Look-ups in named tables: a row name and a column name give one cell, copied from the table.

Table Tal
columns: Gunuba, Tis
Regufam: [-5589, 8756]
Zokibek: [-4767, -586]
Kivam: [-9544, 5969]
Bibogi: [508, -698]
Noz: [-1226, -737]
Vusefo: [3167, -154]
Rabeluv: [-173, -878]
Busiku: [-2866, 399]

Gunuba of Kivam = -9544
Tis of Bibogi = -698
Tis of Zokibek = -586
Gunuba of Busiku = -2866
Tis of Regufam = 8756
Tis of Rabeluv = -878
Tis of Vusefo = -154
Gunuba of Rabeluv = -173
Gunuba of Noz = -1226
Tis of Kivam = 5969

Femopid.csv
,Zapigu,Riv,Kupen,Kud,Tob,Bov,Sis
Depumor,28.7,-18.2,27.8,17.9,8.4,42.3,60.7
Monuref,39.2,19.0,17.0,1.2,-7.1,3.0,-27.2
Zim,-26.7,-44.5,-30.2,14.1,9.8,36.1,-43.6
Vufid,10.1,-19.8,36.7,4.4,9.0,70.2,50.4
Tumeba,36.9,34.2,17.3,0.7,-9.0,-18.1,-25.0
Sobon,-34.4,-17.4,-5.0,27.3,33.5,18.4,-9.1
Daz,6.6,-6.0,39.5,-4.2,15.2,77.3,58.1
Mav,38.7,39.3,22.8,-7.8,-10.3,-44.8,-24.1
Pul,-38.8,-9.5,8.7,31.4,33.7,10.0,9.7
Sedu,9.4,-9.7,28.5,-0.1,10.8,61.2,72.8
Tenub,40.4,45.6,25.7,-11.5,-0.4,-56.1,-46.1
Dig,-51.8,4.1,4.3,36.8,44.5,7.2,17.2
Sol,0.2,-20.1,41.9,13.1,27.6,52.2,72.4

Daz, Kud -> -4.2
Sedu, Sis -> 72.8
Zim, Zapigu -> -26.7
Depumor, Kupen -> 27.8
Tumeba, Kupen -> 17.3
Tumeba, Tob -> -9.0

Kena.tsv
	Zepu	Gemilud	Mem
Dov	206	96	108
Gufulu	39	118	244
Naseral	61	101	202
Fur	97	107	94
Fep	170	133	119
Vifidi	125	146	119

Zepu of Dov: 206
Mem of Dov: 108
Gemilud of Vifidi: 146
Zepu of Vifidi: 125
Mem of Gufulu: 244
Gemilud of Naseral: 101
Gemilud of Dov: 96
Mem of Naseral: 202
Gemilud of Fur: 107
Zepu of Fur: 97
Mem of Vifidi: 119
Zepu of Gufulu: 39
Zepu of Fep: 170
Zepu of Naseral: 61
Mem of Fur: 94
Gemilud of Gufulu: 118
Gemilud of Fep: 133
Mem of Fep: 119

Div =
|  | Kabiniv | Rezodi |
|---|---|---|
| Nit | 0.4 | 0.4 |
| Lesupef | 0.0 | 0.5 |
| Rakipug | 0.0 | -0.3 |
| Terunup | -0.3 | 0.5 |
| Vuze | -0.3 | 0.0 |
| Vin | 0.1 | 0.4 |
| Pobese | 0.5 | 0.6 |
| Tazu | 0.6 | 0.5 |
| Suril | 0.3 | 0.2 |
| Bog | -0.6 | 0.5 |
| Riv | -0.3 | 0.1 |

Rezodi of Terunup = 0.5
Kabiniv of Tazu = 0.6
Kabiniv of Terunup = -0.3
Kabiniv of Riv = -0.3
Rezodi of Tazu = 0.5
Kabiniv of Suril = 0.3
Kabiniv of Vuze = -0.3
Rezodi of Rakipug = -0.3
Kabiniv of Pobese = 0.5
Kabiniv of Lesupef = 0.0
Rezodi of Lesupef = 0.5
Kabiniv of Bog = -0.6
Rezodi of Pobese = 0.6
Rezodi of Riv = 0.1
Rezodi of Vin = 0.4
Rezodi of Nit = 0.4
Rezodi of Bog = 0.5
Kabiniv of Nit = 0.4
Kabiniv of Vin = 0.1
Which row has the largest Rezodi? Pobese

Luf.csv
,Nep,Gusod,Pubala,Guv
Zel,0.13,0.04,0.06,0.25
Zod,0.24,0.33,0.61,0.24
Tebem,0.11,-0.27,0.83,-0.94

Guv of Zel: 0.25
Pubala of Zod: 0.61
Nep of Tebem: 0.11
Gusod of Tebem: -0.27
Pubala of Tebem: 0.83
Guv of Zod: 0.24
Gusod of Zel: 0.04
Nep of Zod: 0.24
Gusod of Zod: 0.33
Pubala of Zel: 0.06
Nep of Zel: 0.13
Guv of Tebem: -0.94

Nub
         Sibimu  Pofopo
Vez          80      46
Tiv         238     176
Fetup       184      40
Fabo         43      84
Fida        160     242
Zilab        30     136
Nubezub     206     219
Mez         244     123
Kalub       131      30
Mes         106     240
Bufo        225      74

Fetup, Pofopo -> 40
Mes, Sibimu -> 106
Bufo, Sibimu -> 225
Fida, Pofopo -> 242
Zilab, Pofopo -> 136
Fabo, Sibimu -> 43

Table Sof
	Zagatu	Zor	Pofase	Dok	Tib	Dipab	Lemu	Nege	Buv
Fofazuk	0.18	0.50	-0.06	-0.16	0.48	0.15	-0.35	-0.25	0.55
Mif	-0.67	-0.13	-0.37	-0.23	-0.10	-0.22	-0.44	-0.57	0.16
Dov	-0.28	-0.57	0.05	0.16	-0.54	-0.26	0.41	0.25	-0.47
Kavop	-0.63	-0.52	0.25	0.23	-0.49	-0.27	0.02	0.05	-0.30
Lop	0.19	-0.28	0.45	0.50	-0.32	0.18	0.56	0.55	-0.29
Zom	0.74	0.49	0.48	0.47	0.24	0.54	0.43	0.63	0.16
Gafu	-0.04	0.64	-0.34	-0.41	0.64	0.00	-0.42	-0.36	0.47
Febun	-0.75	-0.48	-0.06	0.04	-0.40	-0.43	-0.01	-0.20	-0.33
Maza	0.35	0.54	-0.41	-0.42	0.53	0.09	-0.26	-0.36	0.39

Nege of Febun = -0.20
Zor of Zom = 0.49
Dipab of Dov = -0.26
Dok of Kavop = 0.23
Dok of Dov = 0.16
Zagatu of Maza = 0.35
Buv of Kavop = -0.30

Zepagif =
|  | Gupi | Beboku | Bidigod | Fov | Sinem | Piti | Gim | Fasez | Kezo | Purode |
|---|---|---|---|---|---|---|---|---|---|---|
| Talev | -0.105 | -0.734 | 0.081 | -0.076 | -0.689 | 0.083 | -0.098 | -0.005 | 0.569 | -0.088 |
| Gug | -0.149 | 0.134 | -0.299 | 0.327 | 0.176 | -0.065 | 0.228 | -0.270 | -0.139 | 0.113 |
| Gaku | -0.179 | 0.517 | -0.111 | 0.189 | 0.555 | -0.179 | 0.094 | -0.117 | -0.415 | -0.014 |
| Maki | -0.204 | 0.729 | -0.441 | 0.524 | 0.769 | -0.186 | 0.397 | -0.403 | -0.585 | 0.203 |
| Lini | -0.190 | 0.445 | -0.031 | 0.117 | 0.470 | -0.186 | 0.069 | -0.091 | -0.329 | -0.035 |
| Kib | -0.099 | -0.840 | -0.636 | 0.593 | -0.797 | 0.220 | 0.519 | -0.609 | 0.629 | 0.390 |
| Rig | -0.154 | 0.235 | -0.516 | 0.526 | 0.283 | -0.059 | 0.404 | -0.433 | -0.234 | 0.248 |

What is the Gim of Rig in Zepagif?
0.404
What is the Gupi of Maki in Zepagif?
-0.204
What is the Sinem of Gug in Zepagif?
0.176
What is the Fasez of Talev in Zepagif?
-0.005
What is the Sinem of Lini in Zepagif?
0.470
What is the Fov of Lini in Zepagif?
0.117
Row with the largest Gupi: Kib

